-3.19, 2.65, 1.87, -6.23, -3.34, 2.57, -0.90, 4.18, -0.40, -2.48, 0.03, -5.63, -5.22, 2.47, 4.18, 5.32
-0.23, -0.12, -0.07, 0.18, 0.12, -0.12, 0.05, -0.34, 0.02, 0.11, 0.00, 0.25, 0.19, -0.11, -0.21, -0.16
-0.58, 0.02, 0.02, -0.27, -0.24, 0.02, -0.03, -0.11, -0.01, -0.15, 0.00, 0.08, -0.13, 0.02, -0.10, 0.11
|
-3.19, -0.23, -0.58
2.65, -0.12, 0.02
1.87, -0.07, 0.02
-6.23, 0.18, -0.27
-3.34, 0.12, -0.24
2.57, -0.12, 0.02
-0.90, 0.05, -0.03
4.18, -0.34, -0.11
-0.40, 0.02, -0.01
-2.48, 0.11, -0.15
0.03, 0.00, 0.00
-5.63, 0.25, 0.08
-5.22, 0.19, -0.13
2.47, -0.11, 0.02
4.18, -0.21, -0.10
5.32, -0.16, 0.11

-0.13, 0.79, -4.34, 1.14, 1.09
2.65, 4.08, -4.37, 4.84, 4.68
3.42, 5.44, -5.67, 6.12, 6.09
|
-0.13, 2.65, 3.42
0.79, 4.08, 5.44
-4.34, -4.37, -5.67
1.14, 4.84, 6.12
1.09, 4.68, 6.09

-0.22, -1.35, 0.08, -1.30, -0.22, -0.90, 0.09, 0.17, -1.07, 0.49, 1.20, 1.26, 0.96, -0.78
0.28, -3.22, -2.33, 1.06, 0.54, -0.80, -2.11, -0.04, 0.39, -5.90, -0.80, 3.91, 0.17, -0.55
|
-0.22, 0.28
-1.35, -3.22
0.08, -2.33
-1.30, 1.06
-0.22, 0.54
-0.90, -0.80
0.09, -2.11
0.17, -0.04
-1.07, 0.39
0.49, -5.90
1.20, -0.80
1.26, 3.91
0.96, 0.17
-0.78, -0.55

5.68, -3.56, 2.71, 1.87
-1.33, 1.80, 1.37, 1.73
5.57, -3.39, 2.63, 1.98
|
5.68, -1.33, 5.57
-3.56, 1.80, -3.39
2.71, 1.37, 2.63
1.87, 1.73, 1.98

-0.22, -0.06, 0.00, -0.21, 0.53, -0.06
-1.55, 0.47, -0.66, -1.35, -1.79, -1.55
3.82, -1.80, -0.68, 3.93, 3.75, 2.04
-1.14, -2.91, -2.19, -1.04, -2.65, -4.34
0.84, -0.12, -0.10, 2.34, 2.23, 2.43
0.18, 0.27, 0.06, 1.92, 1.41, 1.92
-3.17, -0.14, -0.46, -3.91, -6.21, -5.26
|
-0.22, -1.55, 3.82, -1.14, 0.84, 0.18, -3.17
-0.06, 0.47, -1.80, -2.91, -0.12, 0.27, -0.14
0.00, -0.66, -0.68, -2.19, -0.10, 0.06, -0.46
-0.21, -1.35, 3.93, -1.04, 2.34, 1.92, -3.91
0.53, -1.79, 3.75, -2.65, 2.23, 1.41, -6.21
-0.06, -1.55, 2.04, -4.34, 2.43, 1.92, -5.26

2.45, -1.68, -0.64, -1.61, -5.02, 1.55, -4.90, 2.20
-1.48, 1.70, 1.61, -1.76, -3.20, 3.11, -0.63, 2.90
-3.87, 3.17, 2.15, -1.54, 0.53, 2.32, 4.33, 2.19
4.73, -3.99, -3.05, 0.97, 0.07, -2.55, -2.86, -1.76
1.58, -1.98, -0.31, 1.13, 0.52, -2.19, -1.13, -2.07
-2.91, 2.56, 1.57, 1.00, 2.07, 0.24, 3.65, 0.00
-0.08, 1.13, 1.62, 2.66, 4.23, -1.47, 2.30, -1.86
3.11, -2.62, -1.75, 1.80, 1.68, -2.59, -1.77, -2.99
2.33, -0.85, -1.40, 0.06, -1.63, 0.43, -0.76, -0.73
-3.31, 3.16, 2.70, -1.71, -0.71, 3.58, 2.17, 3.44
0.81, -1.08, -0.80, 2.20, 1.31, -2.84, -0.95, -2.96
|
2.45, -1.48, -3.87, 4.73, 1.58, -2.91, -0.08, 3.11, 2.33, -3.31, 0.81
-1.68, 1.70, 3.17, -3.99, -1.98, 2.56, 1.13, -2.62, -0.85, 3.16, -1.08
-0.64, 1.61, 2.15, -3.05, -0.31, 1.57, 1.62, -1.75, -1.40, 2.70, -0.80
-1.61, -1.76, -1.54, 0.97, 1.13, 1.00, 2.66, 1.80, 0.06, -1.71, 2.20
-5.02, -3.20, 0.53, 0.07, 0.52, 2.07, 4.23, 1.68, -1.63, -0.71, 1.31
1.55, 3.11, 2.32, -2.55, -2.19, 0.24, -1.47, -2.59, 0.43, 3.58, -2.84
-4.90, -0.63, 4.33, -2.86, -1.13, 3.65, 2.30, -1.77, -0.76, 2.17, -0.95
2.20, 2.90, 2.19, -1.76, -2.07, 0.00, -1.86, -2.99, -0.73, 3.44, -2.96

1.71, -0.53, 0.80, 4.17, -0.79, 1.40, 0.86, -1.42
1.42, -0.03, -0.04, 3.91, 0.00, 0.77, -0.02, -0.82
2.45, 1.95, -0.52, 6.12, 0.52, -0.34, -0.38, -0.66
1.67, 0.32, 0.02, 4.39, -0.51, 2.42, -0.34, -0.92
0.97, 0.55, 0.23, 2.22, -1.23, 1.25, 1.25, -1.08
|
1.71, 1.42, 2.45, 1.67, 0.97
-0.53, -0.03, 1.95, 0.32, 0.55
0.80, -0.04, -0.52, 0.02, 0.23
4.17, 3.91, 6.12, 4.39, 2.22
-0.79, 0.00, 0.52, -0.51, -1.23
1.40, 0.77, -0.34, 2.42, 1.25
0.86, -0.02, -0.38, -0.34, 1.25
-1.42, -0.82, -0.66, -0.92, -1.08
